Here is a tiny trained network, its code and every weight. The questions are about switching its units off for an input and a target symbol, where a switched-off unit gives its printed mean instead of its output.

import numpy as np


def w(rows, s, z=0):
    codes = np.array(rows[::2]) - 128.0
    scale = np.full(codes.shape[1], s)
    scale[-1] = z or s
    return codes * scale


def f(y):
    return y / 2 * (1 + np.tanh(0.7978845608 * (y + 0.044715 * y**3)))


def softmax(a):
    e = np.exp(a - a.max(-1, keepdims=True))
    return e / e.sum(-1, keepdims=True)


def log_softmax(a):
    a = a - a.max(-1, keepdims=True)
    return a - np.log(np.exp(a).sum(-1, keepdims=True))


def net(x, mask):
    ids = ['αβγζηλμξπστψ'.index(c) for c in x.split()]
    T = len(ids)
    res = E[ids] + P[:T]
    u = 0
    for l in range(2):
        q, k, v = (res @ M[l].T for M in (Q, K, V))
        z = softmax(np.where(np.tri(T) > 0, q @ k.T / 2**0.5, -1e9)) @ v
        res = res + np.where(mask[u], z, O[l][:, -1]) @ O[l][:, :-1]
        u += 1
        y = f(res @ A[l][:, :-1].T + A[l][:, -1])
        res = res + np.where(mask[u : u + 16], y, B[l][:, -1]) @ B[l][:, :-1]
        u += 16
    return log_softmax(res[-1] @ U[:, :-1].T + U[:, -1])


Q, K, V, O, A, B = {}, {}, {}, {}, {}, {}
E = w([
[64,198,101],'α',
[99,181,106],'β',
[79,191,110],'γ',
[97,181,111],'ζ',
[80,189,94],'η',
[88,184,118],'λ',
[84,188,78],'μ',
[125,161,129],'ξ',
[139,151,176],'π',
[254,86,103],'σ',
[159,104,196],'τ',
[211,89,159],'ψ',
],0.0052)
P = w([
[178,254,111],'0',
[37,106,9],'1',
[184,234,122],'2',
[82,119,49],'3',
[173,207,137],'4',
[96,110,81],'5',
[164,178,153],'6',
[108,101,108],'7',
[155,150,167],'8',
[111,87,133],'9',
[142,125,190],'10',
[113,69,160],'11',
[127,101,209],'12',
],0.0067)
Q[0] = w([
[1,58,41],'0.h0',
[117,208,224],'0.h0',
],0.015)
K[0] = w([
[155,222,4],'0.h0',
[205,47,183],'0.h0',
],0.018)
V[0] = w([
[108,224,2],'0.h0',
[185,95,121],'0.h0',
],0.0067)
O[0] = w([
[3,20,55,252],'0.h0',
[160,146,91,102],'0.h0',
],0.0054,0.0032)
A[0] = w([
[136,96,183,163],'0.n0',
[255,48,67,114],'0.n1',
[131,133,124,126],'0.n2',
[125,121,122,134],'0.n3',
[126,123,135,130],'0.n4',
[86,233,116,5],'0.n5',
[141,142,79,135],'0.n6',
[224,146,149,125],'0.n7',
[118,104,149,143],'0.n8',
[130,87,188,169],'0.n9',
[138,157,142,101],'0.n10',
[121,112,122,141],'0.n11',
[156,183,69,116],'0.n12',
[136,109,188,170],'0.n13',
[113,103,53,177],'0.n14',
[127,125,114,134],'0.n15',
],0.0099,0.0032)
B[0] = w([
[90,115,64,141],'0.n0',
[126,5,134,94],'0.n1',
[132,131,132,126],'0.n2',
[121,126,131,137],'0.n3',
[124,125,122,128],'0.n4',
[237,66,154,113],'0.n5',
[123,139,167,149],'0.n6',
[240,118,98,129],'0.n7',
[104,114,112,140],'0.n8',
[78,106,67,148],'0.n9',
[162,135,125,109],'0.n10',
[108,121,134,147],'0.n11',
[145,146,194,137],'0.n12',
[88,133,46,149],'0.n13',
[74,126,200,254],'0.n14',
[122,128,138,139],'0.n15',
],0.022,0.0022)
Q[1] = w([
[164,253,101],'1.h0',
[161,23,139],'1.h0',
],0.019)
K[1] = w([
[114,59,7],'1.h0',
[137,116,217],'1.h0',
],0.018)
V[1] = w([
[117,255,231],'1.h0',
[175,16,240],'1.h0',
],0.0078)
O[1] = w([
[80,178,24,255],'1.h0',
[112,3,103,116],'1.h0',
],0.0079,0.0059)
A[1] = w([
[71,118,164,71],'1.n0',
[146,146,168,38],'1.n1',
[139,152,161,66],'1.n2',
[133,152,161,134],'1.n3',
[133,128,139,39],'1.n4',
[127,136,121,152],'1.n5',
[165,130,148,153],'1.n6',
[134,167,170,134],'1.n7',
[148,123,122,120],'1.n8',
[212,158,222,17],'1.n9',
[168,126,134,129],'1.n10',
[111,177,125,190],'1.n11',
[194,154,85,245],'1.n12',
[251,146,108,4],'1.n13',
[184,80,136,224],'1.n14',
[161,199,149,175],'1.n15',
],0.015,0.004)
B[1] = w([
[180,133,81,216],'1.n0',
[132,205,111,123],'1.n1',
[131,176,74,127],'1.n2',
[149,134,81,142],'1.n3',
[122,172,80,111],'1.n4',
[122,122,136,146],'1.n5',
[166,184,143,136],'1.n6',
[133,134,67,158],'1.n7',
[129,157,137,121],'1.n8',
[13,114,128,157],'1.n9',
[196,173,116,132],'1.n10',
[111,82,145,254],'1.n11',
[113,188,190,190],'1.n12',
[65,86,2,163],'1.n13',
[130,148,179,153],'1.n14',
[216,122,131,200],'1.n15',
],0.039,0.0082)
U = w([
[137,35,43,181],'α',
[92,48,117,214],'β',
[33,62,150,115],'γ',
[147,108,165,128],'ζ',
[90,143,252,172],'η',
[243,203,119,158],'λ',
[116,186,45,3],'μ',
[126,126,128,27],'ξ',
[180,97,199,181],'π',
[149,101,169,103],'σ',
[40,184,150,127],'τ',
[127,120,141,51],'ψ',
],0.0046,0.0045)

Each question gives the input, a string of symbols that net reads in full, and the target symbol t.
The units are the heads (2 rows each of Q, K, V and O) and the neurons (one row each of A and B). Each row of codes is followed by its name. A weight is (code - 128) times the scale printed after its matrix; where a second scale follows, it is the last column's (O, A, B and U).
mask holds one flag per unit, layer by layer, with each layer's heads first. A switched-off unit (its flag False) gives its mean, the last column of its rows in O or B, instead of its output. The means were averaged over made-up inputs and are rounded, as every weight is.
A unit's drop is (log p(t) with every unit on - log p(t) with that unit switched off) / (log p(t) with every unit on - log p(t) with every unit switched off).
The circuit of an input: a set's keep is (log p(t) with only the set's units on - log p(t) with every unit switched off) / (log p(t) with every unit on - log p(t) with every unit switched off). Starting from the 12 units with the biggest drops (on a tie, the unit counted first), units are removed one at a time, each time the one whose removal leaves the highest keep (on an exact tie, the one counted first), for as long as the keep stays at least 0.8.
units of the circuit, in order: the units of the circuit, biggest drop first
unit that matters most: the unit with the biggest drop
k most important neurons: the k neurons with the biggest drops, biggest first
top k neurons in layer l: the k neurons of layer l with the biggest drops, biggest first
input γ π γ, target λ: units of the circuit, in order => 1.n15, 1.h0
input γ τ π λ α ξ σ π ξ τ σ ξ η, target η: 2 most important neurons => 0.n14, 0.n1
input ζ γ ψ μ η, target τ: unit that matters most => 1.n9
input ζ α π σ μ μ π σ σ, target η: 3 most important neurons => 0.n1, 1.n12, 1.n14
input π η η, target λ: units of the circuit, in order => 1.n15, 1.h0
input λ ζ ψ ζ α μ σ, target η: units of the circuit, in order => 0.n7, 1.n12, 1.n0
input π π ζ π η β η η π λ η, target λ: units of the circuit, in order => 1.h0, 1.n15, 0.n1, 1.n9
input ζ ξ α α λ π η π ζ, target λ: units of the circuit, in order => 1.h0, 1.n15, 0.n1
input η π π σ γ, target η: units of the circuit, in order => 1.h0, 0.n1, 1.n14, 1.n13
input ψ λ π, target τ: top 3 neurons in layer 0 => 0.n7, 0.n1, 0.n14
input π ζ ζ η π π α, target λ: units of the circuit, in order => 1.n15, 1.h0
input σ π ζ, target η: 2 most important neurons => 0.n14, 0.n1
input γ ζ π α ξ π ζ β σ η ξ τ μ, target μ: top 4 neurons in layer 0 => 0.n9, 0.n13, 0.n0, 0.n1
input π α τ π ζ, target μ: top 4 neurons in layer 1 => 1.n9, 1.n13, 1.n15, 1.n7
input γ γ γ τ α, target μ: 3 most important neurons => 1.n9, 0.n5, 0.n12
input π η γ μ ξ π τ λ μ β γ π α, target λ: 3 most important neurons => 1.n15, 0.n14, 1.n13
input π π ζ π γ, target λ: units of the circuit, in order => 1.n15, 0.n1, 1.h0
input η π π ψ π π γ μ π σ ξ, target η: 4 most important neurons => 0.n1, 1.n14, 0.n7, 0.n14
input β ψ ξ λ ζ η τ π β, target μ: top neuron in layer 1 => 1.n9
input ξ η α η ψ ψ ζ ζ ψ π ξ β π, target λ: top 2 neurons in layer 0 => 0.n13, 0.n14
input η σ ζ η ψ π γ μ μ η σ ξ α, target η: 2 most important neurons => 0.n14, 0.n1
input σ η σ λ α ξ π π π ζ τ, target μ: top 4 neurons in layer 0 => 0.n7, 0.n14, 0.n13, 0.n5
input τ σ η, target μ: top 4 neurons in layer 1 => 1.n9, 1.n13, 1.n15, 1.n7
input σ η λ, target η: unit that matters most => 0.n14
input ξ τ η η μ γ β τ γ, target μ: 3 most important neurons => 1.n9, 0.n9, 1.n7
